Below are the code and all the weights of a small trained network. Each question names an input and a class and asks about switching units off, where a switched-off unit gives its printed mean instead of its output.

import numpy as np


def w(rows, s, z=0):
    codes = np.array(rows[::2]) - 128.0
    scale = np.full(codes.shape[1], s)
    scale[-1] = z or s
    return codes * scale


def f(y):
    return np.maximum(y, 0)


def log_softmax(a):
    a = a - a.max(-1, keepdims=True)
    return a - np.log(np.exp(a).sum(-1, keepdims=True))


def net(x, mask):
    res = np.array(x, float).reshape(1, 5) / 4 @ E
    y = f(res @ A[0][:, :-1].T + A[0][:, -1])
    res = res + np.where(mask, y, B[0][:, -1]) @ B[0][:, :-1]
    return log_softmax(res[-1] @ U[:, :-1].T + U[:, -1])


A, B = {}, {}
E = w([
[70,55,72,107,71,30,231,147,51,165],'x0',
[7,151,254,204,126,38,129,183,134,166],'x1',
[130,8,115,73,102,99,59,200,119,69],'x2',
[99,209,23,143,21,75,71,144,253,129],'x3',
[148,176,141,192,235,73,138,79,86,46],'x4',
],0.0079)
A[0] = w([
[177,109,104,111,85,74,145,139,127,115,134],'neuron 1',
[150,88,102,56,108,146,127,137,164,137,199],'neuron 2',
[171,107,197,168,201,137,71,128,143,97,222],'neuron 3',
[149,254,184,159,164,120,109,137,149,141,254],'neuron 4',
[101,107,166,101,76,71,79,106,199,153,118],'neuron 5',
[89,119,180,180,133,65,136,113,167,198,123],'neuron 6',
[151,57,96,105,141,127,78,156,78,65,217],'neuron 7',
[139,117,94,108,132,174,123,77,110,144,81],'neuron 8',
],0.0096,0.003)
B[0] = w([
[77,167,254,96,145,115,166,134,177,74,180],'neuron 1',
[85,4,179,106,178,224,181,118,204,154,214],'neuron 2',
[106,132,106,98,94,86,163,81,80,44,249],'neuron 3',
[154,209,136,30,63,79,208,210,143,123,255],'neuron 4',
[124,113,84,130,107,161,73,44,105,98,205],'neuron 5',
[153,113,76,85,158,138,204,38,123,216,227],'neuron 6',
[165,214,154,101,10,163,214,88,79,42,231],'neuron 7',
[102,81,47,173,164,120,131,61,113,95,175],'neuron 8',
],0.0077,0.0099)
U = w([
[151,44,147,165,163,153,155,238,107,191,3],'0',
[10,127,119,152,98,220,56,134,250,159,1],'1',
[197,69,39,145,175,193,155,18,106,127,189],'2',
[187,151,121,147,83,114,120,152,109,1,170],'3',
[204,158,196,90,62,208,181,217,203,124,228],'4',
[20,166,148,168,175,4,187,152,123,108,154],'5',
],0.0073,0.0032)

Each question gives the input, the list of numbers given to net, and the class t.
The units are the neurons (one row each of A and B). Each row of codes is followed by its name. A weight is (code - 128) times the scale printed after its matrix; where a second scale follows, it is the last column's (A, B and U).
mask holds one flag per neuron, in row order. A switched-off neuron (its flag False) gives its mean, the last column of its row in B, instead of its output. The means were averaged over made-up inputs and are rounded, as every weight is.
A unit's drop is (log p(t) with every unit on - log p(t) with that unit switched off) / (log p(t) with every unit on - log p(t) with every unit switched off).
The circuit of an input: a set's keep is (log p(t) with only the set's units on - log p(t) with every unit switched off) / (log p(t) with every unit on - log p(t) with every unit switched off). Starting from all 8 units, units are removed one at a time, each time the one whose removal leaves the highest keep (on an exact tie, the one counted first), for as long as the keep stays at least 0.8.
units of the circuit, in order: the units of the circuit, biggest drop first
unit that matters most: the unit with the biggest drop
top k neurons: the k neurons with the biggest drops, biggest first
drop of u: that unit's drop, to one decimal
input [6,-7,4,0,1], class 4: unit that matters most => neuron 1
input [-3,-3,-5,-8,5], class 3: units of the circuit, in order => [neuron 4; neuron 3]
input [-6,-5,2,-4,1], class 3: top 3 neurons => [neuron 6; neuron 7; neuron 3]
input [4,1,-2,-4,-8], class 0: top 2 neurons => [neuron 7; neuron 4]
input [3,-3,5,7,-4], class 1: units of the circuit, in order => [neuron 4; neuron 2]
input [-5,4,7,-4,-5], class 3: units of the circuit, in order => [neuron 3; neuron 4; neuron 6]
input [-3,-3,-3,8,6], class 4: top 2 neurons => [neuron 4; neuron 3]
input [8,-6,2,-3,3], class 4: top 2 neurons => [neuron 1; neuron 7]
input [4,6,-3,-4,-8], class 2: units of the circuit, in order => [neuron 6; neuron 4]
input [-1,-5,-7,5,8], class 3: top 3 neurons => [neuron 2; neuron 4; neuron 6]
input [-4,8,-3,6,1], class 4: top 2 neurons => [neuron 4; neuron 8]
input [7,8,3,3,-6], class 2: units of the circuit, in order => [neuron 6; neuron 5]
input [-1,1,-1,6,-2], class 1: units of the circuit, in order => [neuron 7; neuron 5]
input [4,-6,8,-6,7], class 3: units of the circuit, in order => [neuron 7]
input [-8,-4,-4,-5,8], class 3: units of the circuit, in order => [neuron 3; neuron 4]
input [-7,-4,6,-8,-7], class 2: top 3 neurons => [neuron 4; neuron 8; neuron 2]
input [6,0,-1,6,-4], class 1: units of the circuit, in order => [neuron 4; neuron 7; neuron 3]
input [2,-2,6,6,-7], class 1: top 3 neurons => [neuron 4; neuron 5; neuron 2]
input [-1,8,2,3,-4], class 1: top 3 neurons => [neuron 5; neuron 3; neuron 7]
input [-4,-4,-6,-4,-8], class 2: units of the circuit, in order => [neuron 8]
input [6,-6,-4,8,-8], class 1: drop of neuron 1 => 0.1
input [5,-2,-2,-4,-6], class 0: drop of neuron 3 => 0.3
input [-5,4,8,1,-8], class 1: drop of neuron 5 => 0.4
